Small tables with named rows and columns. After each table, cells are looked up by row and column.

toli =
columns: teg, tegar, mataku, kenodid, dupet
makadul: [0.5, 0.5, 0.5, 0.6, 0.5]
sizul: [0.5, 0.5, 0.4, 0.2, 0.5]
vizu: [0.6, 0.5, 0.5, 0.6, 0.5]
dufa: [0.5, 0.6, 0.4, 0.6, 0.5]
vif: [0.5, 0.5, 0.6, 0.5, 0.5]
sedalub: [0.5, 0.5, 0.6, 0.6, 0.5]
tif: [0.5, 0.5, 0.4, 0.4, 0.5]
muz: [0.6, 0.4, 0.6, 0.3, 0.5]
vamor: [0.5, 0.5, 0.4, 0.6, 0.5]
kab: [0.5, 0.5, 0.5, 0.4, 0.4]
zus: [0.4, 0.6, 0.5, 0.8, 0.5]
vur: [0.5, 0.5, 0.6, 0.8, 0.5]

tegar of sizul = 0.5
teg of makadul = 0.5
teg of kab = 0.5
tegar of vizu = 0.5
teg of tif = 0.5
kenodid of vur = 0.8
kenodid of vamor = 0.6
dupet of dufa = 0.5
teg of sedalub = 0.5
teg of vamor = 0.5
kenodid of tif = 0.4
tegar of sedalub = 0.5
mataku of zus = 0.5
kenodid of makadul = 0.6
teg of muz = 0.6
kenodid of zus = 0.8

suror =
	reriz	vetod	zipini	dur	pip	reb	fefet	tekuv
vis	61.5	33.9	61.0	61.0	33.7	34.1	61.4	61.3
nez	11.3	84.2	12.1	11.3	84.1	83.5	11.5	11.7
lat	85.3	10.1	84.5	84.6	9.7	10.3	85.4	85.1

dur of lat is 84.6
tekuv of nez is 11.7
vetod of vis is 33.9
vetod of lat is 10.1
pip of vis is 33.7
fefet of vis is 61.4
reriz of lat is 85.3
dur of vis is 61.0
zipini of vis is 61.0
reb of nez is 83.5

Table kupo
,zilo,kav,sus,fudipi,badu,milugi,miduku,zedazi,vomas,voko
fefo,211,212,214,51,56,58,213,211,63,212
lepim,213,212,211,58,96,54,211,211,57,212
punupat,57,54,59,211,215,213,58,57,55,56
zerof,211,213,211,58,54,52,210,213,155,211
foz,209,213,210,56,55,58,212,212,188,212
beko,58,56,56,210,212,212,55,53,205,58

zerof, fudipi -> 58
lepim, vomas -> 57
fefo, voko -> 212
fefo, vomas -> 63
lepim, zilo -> 213
lepim, fudipi -> 58
punupat, zilo -> 57
foz, badu -> 55
zerof, zedazi -> 213

rak
         lurisek  legevi    mif   zeri  silutuk  sinat  vozot   gidi  vugif
ras        10679   46849   2564  29170    82428   1495   1829  78846  80895
vav        79738   36170  81635  60682     1612  82387  81660   1507   1042
ter        48658   33159  46279  54229    31987  50868  49135  32397  46487
kudad      78842    2113   8962  81683    80804   5466   4168  71318  80910
fudedas     1130   81687    169    420    80595   1144   1520  82856   2129

lurisek of ras = 10679
lurisek of ter = 48658
gidi of vav = 1507
zeri of ras = 29170
sinat of fudedas = 1144
lurisek of vav = 79738
mif of fudedas = 169
silutuk of kudad = 80804
legevi of ras = 46849
vozot of ter = 49135
gidi of ter = 32397

ruve.tsv
	kofek	teg	veval	foretop
fav	4.8	0.0	0.5	0.5
relo	0.6	1.7	1.3	1.5
goded	-2.9	1.8	0.0	0.4
nosif	-6.3	5.7	3.6	4.2
mub	4.3	2.7	-3.3	-0.1
dudelo	10.0	2.8	2.6	3.8

dudelo, kofek => 10.0
nosif, veval => 3.6
mub, kofek => 4.3
dudelo, foretop => 3.8
relo, teg => 1.7
mub, foretop => -0.1
mub, veval => -3.3

puv =
fields: gis, novesev, teg, kemaru, gel, puz
roku: [49, 49, 208, 211, 55, 48]
pem: [211, 211, 56, 49, 202, 211]
dok: [211, 49, 209, 212, 50, 50]
kilimu: [211, 49, 210, 211, 48, 47]
sir: [212, 49, 210, 209, 48, 61]
reke: [50, 210, 47, 51, 210, 162]
tik: [148, 210, 49, 48, 211, 210]
depupu: [49, 211, 49, 50, 211, 212]
filuko: [211, 49, 211, 211, 48, 53]
vot: [210, 49, 212, 211, 48, 49]
kib: [50, 64, 49, 76, 212, 49]
gef: [211, 49, 211, 209, 50, 60]
nare: [49, 211, 48, 48, 210, 163]
tup: [48, 210, 48, 49, 211, 169]

kemaru of depupu is 50
teg of sir is 210
puz of gef is 60
kemaru of vot is 211
gis of tup is 48
gel of tik is 211
teg of kib is 49
Which row has the largest teg? vot

retadi:
,fasorid,ketun,med,bitog,fituzi,nodunaf,tazer,sezo,fena
beb,52.52,-42.05,77.79,-28.26,30.78,-4.06,-62.35,-72.35,-26.07
reletuv,-60.05,8.64,-52.64,80.42,29.31,15.22,-56.24,23.90,48.08
laru,28.30,-28.51,18.97,3.62,44.56,-28.19,-22.87,-37.00,-46.92
lasozin,-4.34,-61.01,65.41,3.73,57.86,-2.44,-54.87,-32.65,-50.62

What is the tazer of laru in retadi?
-22.87
What is the med of lasozin in retadi?
65.41
What is the bitog of beb in retadi?
-28.26
What is the fasorid of lasozin in retadi?
-4.34
What is the med of beb in retadi?
77.79
What is the fituzi of laru in retadi?
44.56
What is the fena of lasozin in retadi?
-50.62
What is the nodunaf of laru in retadi?
-28.19
What is the sezo of reletuv in retadi?
23.90
What is the ketun of beb in retadi?
-42.05
What is the med of laru in retadi?
18.97
What is the nodunaf of beb in retadi?
-4.06
What is the fituzi of beb in retadi?
30.78
What is the sezo of beb in retadi?
-72.35
What is the bitog of laru in retadi?
3.62
What is the fituzi of reletuv in retadi?
29.31

